Below are the code and all the weights of a small trained network. Each question names an input and a class and asks about switching units off, where a switched-off unit gives its printed mean instead of its output.

import numpy as np


def w(rows, s, z=0):
    codes = np.array(rows[::2]) - 128.0
    scale = np.full(codes.shape[1], s)
    scale[-1] = z or s
    return codes * scale


def norm(h):
    return h / np.sqrt((h * h).mean(-1, keepdims=True) + 1e-5)


def f(y):
    return np.maximum(y, 0)


def log_softmax(a):
    a = a - a.max(-1, keepdims=True)
    return a - np.log(np.exp(a).sum(-1, keepdims=True))


def net(x, mask):
    res = np.array(x, float).reshape(1, 2) / 4 @ E
    u = 0
    for l in range(2):
        y = f(norm(res) @ A[l][:, :-1].T + A[l][:, -1])
        res = res + np.where(mask[u : u + 5], y, B[l][:, -1]) @ B[l][:, :-1]
        u += 5
    return log_softmax(norm(res)[-1] @ U[:, :-1].T + U[:, -1])


A, B = {}, {}
E = w([
[2,60,19],'x0',
[227,239,19],'x1',
],0.0027)
A[0] = w([
[114,218,133,179],'0.n1',
[128,171,255,147],'0.n2',
[125,123,119,78],'0.n3',
[68,69,105,49],'0.n4',
[183,99,219,4],'0.n5',
],0.0092,0.0035)
B[0] = w([
[156,235,35,201],'0.n1',
[100,221,222,252],'0.n2',
[86,197,89,128],'0.n3',
[235,62,124,205],'0.n4',
[135,21,2,190],'0.n5',
],0.0057,0.0045)
A[1] = w([
[49,121,206,31],'1.n1',
[105,113,181,4],'1.n2',
[252,112,96,111],'1.n3',
[129,19,50,44],'1.n4',
[146,87,84,193],'1.n5',
],0.011,0.0036)
B[1] = w([
[63,101,75,196],'1.n1',
[21,160,135,156],'1.n2',
[75,52,167,233],'1.n3',
[204,58,254,254],'1.n4',
[164,114,65,232],'1.n5',
],0.012,0.0046)
U = w([
[8,108,168,3],'0',
[184,219,180,207],'1',
[181,119,2,84],'2',
[199,14,184,216],'3',
],0.022,0.0026)

Each question gives the input, the list of numbers given to net, and the class t.
The units are the neurons (one row each of A and B). Each row of codes is followed by its name. A weight is (code - 128) times the scale printed after its matrix; where a second scale follows, it is the last column's (A, B and U).
mask holds one flag per neuron, layer by layer. A switched-off neuron (its flag False) gives its mean, the last column of its row in B, instead of its output. The means were averaged over made-up inputs and are rounded, as every weight is.
A unit's drop is (log p(t) with every unit on - log p(t) with that unit switched off) / (log p(t) with every unit on - log p(t) with every unit switched off).
The circuit of an input: a set's keep is (log p(t) with only the set's units on - log p(t) with every unit switched off) / (log p(t) with every unit on - log p(t) with every unit switched off). Starting from all 10 units, units are removed one at a time, each time the one whose removal leaves the highest keep (on an exact tie, the one counted first), for as long as the keep stays at least 0.8.
units of the circuit, in order: the units of the circuit, biggest drop first
unit that matters most: the unit with the biggest drop
k most important neurons: the k neurons with the biggest drops, biggest first
top k neurons in layer l: the k neurons of layer l with the biggest drops, biggest first
drop of u: that unit's drop, to one decimal
input [1,4], class 2: 2 most important neurons => (1.n4; 0.n2)
input [3,4], class 2: unit that matters most => 1.n4
input [2,-8], class 0: units of the circuit, in order => (0.n5; 1.n4)
input [-4,-2], class 0: units of the circuit, in order => (0.n2; 1.n4)
input [-3,3], class 1: top 2 neurons in layer 1 => (1.n4; 1.n5)
input [-2,-1], class 0: 4 most important neurons => (0.n2; 0.n4; 1.n4; 1.n5)
input [-7,-1], class 1: 2 most important neurons => (0.n2; 0.n4)
input [-6,-1], class 1: 3 most important neurons => (0.n2; 0.n4; 1.n4)
input [-5,-2], class 1: 3 most important neurons => (0.n2; 1.n3; 1.n4)
input [-3,6], class 2: top 2 neurons in layer 1 => (1.n4; 1.n3)
input [-7,3], class 1: 3 most important neurons => (0.n2; 1.n4; 0.n4)
input [-6,-3], class 0: 3 most important neurons => (0.n2; 1.n4; 0.n4)
input [5,6], class 2: 4 most important neurons => (0.n4; 1.n4; 0.n5; 0.n2)
input [-8,2], class 1: units of the circuit, in order => (1.n4)
input [-3,-1], class 1: 2 most important neurons => (0.n2; 1.n3)
input [0,2], class 2: 3 most important neurons => (1.n4; 0.n1; 0.n2)
input [-4,3], class 1: 2 most important neurons => (1.n4; 0.n4)
input [-2,2], class 1: top 2 neurons in layer 0 => (0.n4; 0.n5)
input [-8,1], class 1: 2 most important neurons => (0.n2; 1.n4)
input [-8,0], class 1: top neuron in layer 0 => (0.n2)
input [-1,5], class 2: top 2 neurons in layer 0 => (0.n1; 0.n2)
input [-1,7], class 2: drop of 0.n1 => 0.3
input [2,5], class 2: drop of 1.n4 => 1.0
input [-8,-7], class 0: drop of 0.n2 => 0.4
input [0,8], class 2: drop of 1.n4 => 2.1
